x =
[22.7 -27.7 -5.8 8.5 -25.3 10.8 -1.4 6.2]
[34.2 -20.5 28.0 25.0 -3.7 -1.8 -33.2 40.7]
[-10.9 -26.3 -22.8 4.7 0.0 3.7 -12.4 -7.8]
[13.4 -24.3 -40.4 -38.4 -29.8 27.0 28.4 48.3]
[11.0 -23.5 -27.8 3.5 2.2 -4.8 -0.3 -3.2]
[55.5 -34.9 -2.7 -3.5 -25.3 0.0 0.0 0.0]
[25.9 0.0 14.3 12.7 -23.3 10.2 -30.9 31.5]
x[0, 0] -> 22.7
x[3, 3] -> -38.4
x[:, 4] -> [-25.3, -3.7, 0.0, -29.8, 2.2, -25.3, -23.3]
x[2, 0] -> -10.9
x[0, 4] -> -25.3
x[:, 7] -> [6.2, 40.7, -7.8, 48.3, -3.2, 0.0, 31.5]
x[3, 2] -> -40.4
x[0, 1] -> -27.7
x[2] -> [-10.9, -26.3, -22.8, 4.7, 0.0, 3.7, -12.4, -7.8]
x[0, 3] -> 8.5
x[4, 5] -> -4.8
x[5, 4] -> -25.3
x[4] -> [11.0, -23.5, -27.8, 3.5, 2.2, -4.8, -0.3, -3.2]
x[3, 7] -> 48.3
x[:, 5] -> [10.8, -1.8, 3.7, 27.0, -4.8, 0.0, 10.2]
x[:, 6] -> [-1.4, -33.2, -12.4, 28.4, -0.3, 0.0, -30.9]
x[6, 3] -> 12.7
x[6, 5] -> 10.2
x[6, 1] -> 0.0
x[5, 6] -> 0.0
x[5, 2] -> -2.7
x[3, 0] -> 13.4
x[5, 7] -> 0.0
x[0, 2] -> -5.8
x[:, 0] -> [22.7, 34.2, -10.9, 13.4, 11.0, 55.5, 25.9]
x[6, 0] -> 25.9
x[2, 4] -> 0.0
x[6, 4] -> -23.3
x[3, 6] -> 28.4
x[6] -> [25.9, 0.0, 14.3, 12.7, -23.3, 10.2, -30.9, 31.5]
x[3] -> [13.4, -24.3, -40.4, -38.4, -29.8, 27.0, 28.4, 48.3]
x[6, 6] -> -30.9

W =
[[-0.019 -0.108 -0.011 -0.107  0.001 -0.221 -0.019 -0.110 -0.107  0.034
  -0.086 -0.041  0.050 -0.077]
 [ 0.087 -0.091 -0.021 -0.013 -0.026  0.050  0.085  0.008 -0.064 -0.078
   0.010 -0.063  0.045 -0.158]
 [-0.198  0.134  0.040  0.076  0.029  0.049 -0.112  0.064  0.117 -0.045
   0.042  0.032 -0.054 -0.095]
 [-0.175  0.090  0.020  0.064 -0.143  0.157 -0.045  0.197  0.043 -0.050
   0.066 -0.024 -0.040  0.025]
 [ 0.130 -0.123  0.014  0.092  0.078  0.022 -0.017 -0.119 -0.067 -0.140
  -0.010 -0.090 -0.037  0.027]
 [-0.152 -0.102  0.226  0.166 -0.012 -0.028 -0.064  0.030 -0.055 -0.119
   0.079 -0.131 -0.046  0.014]
 [-0.022  0.163 -0.067 -0.100  0.025 -0.235  0.003 -0.130 -0.174  0.063
  -0.025  0.095  0.058  0.017]
 [ 0.121 -0.245  0.013  0.028 -0.124  0.132  0.183 -0.028 -0.132 -0.149
   0.014 -0.126  0.119 -0.086]
 [ 0.037  0.005  0.000  0.002 -0.095 -0.042 -0.020 -0.046 -0.101  0.067
  -0.076 -0.057  0.059 -0.005]]
W[0, 0]	-0.019
W[2, 0]	-0.198
W[8, 6]	-0.020
W[:, 9]	[0.034, -0.078, -0.045, -0.050, -0.140, -0.119, 0.063, -0.149, 0.067]
W[6, 4]	0.025
W[2, 5]	0.049
W[3, 12]	-0.040
W[:, 2]	[-0.011, -0.021, 0.040, 0.020, 0.014, 0.226, -0.067, 0.013, 0.000]
W[4]	[0.130, -0.123, 0.014, 0.092, 0.078, 0.022, -0.017, -0.119, -0.067, -0.140, -0.010, -0.090, -0.037, 0.027]
W[3, 6]	-0.045
W[5, 13]	0.014
W[6, 6]	0.003
W[8, 10]	-0.076
W[6]	[-0.022, 0.163, -0.067, -0.100, 0.025, -0.235, 0.003, -0.130, -0.174, 0.063, -0.025, 0.095, 0.058, 0.017]
W[3]	[-0.175, 0.090, 0.020, 0.064, -0.143, 0.157, -0.045, 0.197, 0.043, -0.050, 0.066, -0.024, -0.040, 0.025]
W[1, 7]	0.008
W[4, 6]	-0.017
W[0, 1]	-0.108
W[0, 8]	-0.107
W[6, 1]	0.163
W[2, 6]	-0.112
W[0, 12]	0.050
W[0, 11]	-0.041
W[2]	[-0.198, 0.134, 0.040, 0.076, 0.029, 0.049, -0.112, 0.064, 0.117, -0.045, 0.042, 0.032, -0.054, -0.095]
W[1, 9]	-0.078
W[7, 10]	0.014
W[1, 0]	0.087
W[:, 3]	[-0.107, -0.013, 0.076, 0.064, 0.092, 0.166, -0.100, 0.028, 0.002]
W[7, 12]	0.119
W[2, 2]	0.040
W[:, 0]	[-0.019, 0.087, -0.198, -0.175, 0.130, -0.152, -0.022, 0.121, 0.037]
W[3, 10]	0.066
W[7]	[0.121, -0.245, 0.013, 0.028, -0.124, 0.132, 0.183, -0.028, -0.132, -0.149, 0.014, -0.126, 0.119, -0.086]
W[5, 5]	-0.028
W[6, 9]	0.063
W[1, 2]	-0.021
W[3, 8]	0.043
W[7, 11]	-0.126
W[3, 2]	0.020
W[1, 4]	-0.026
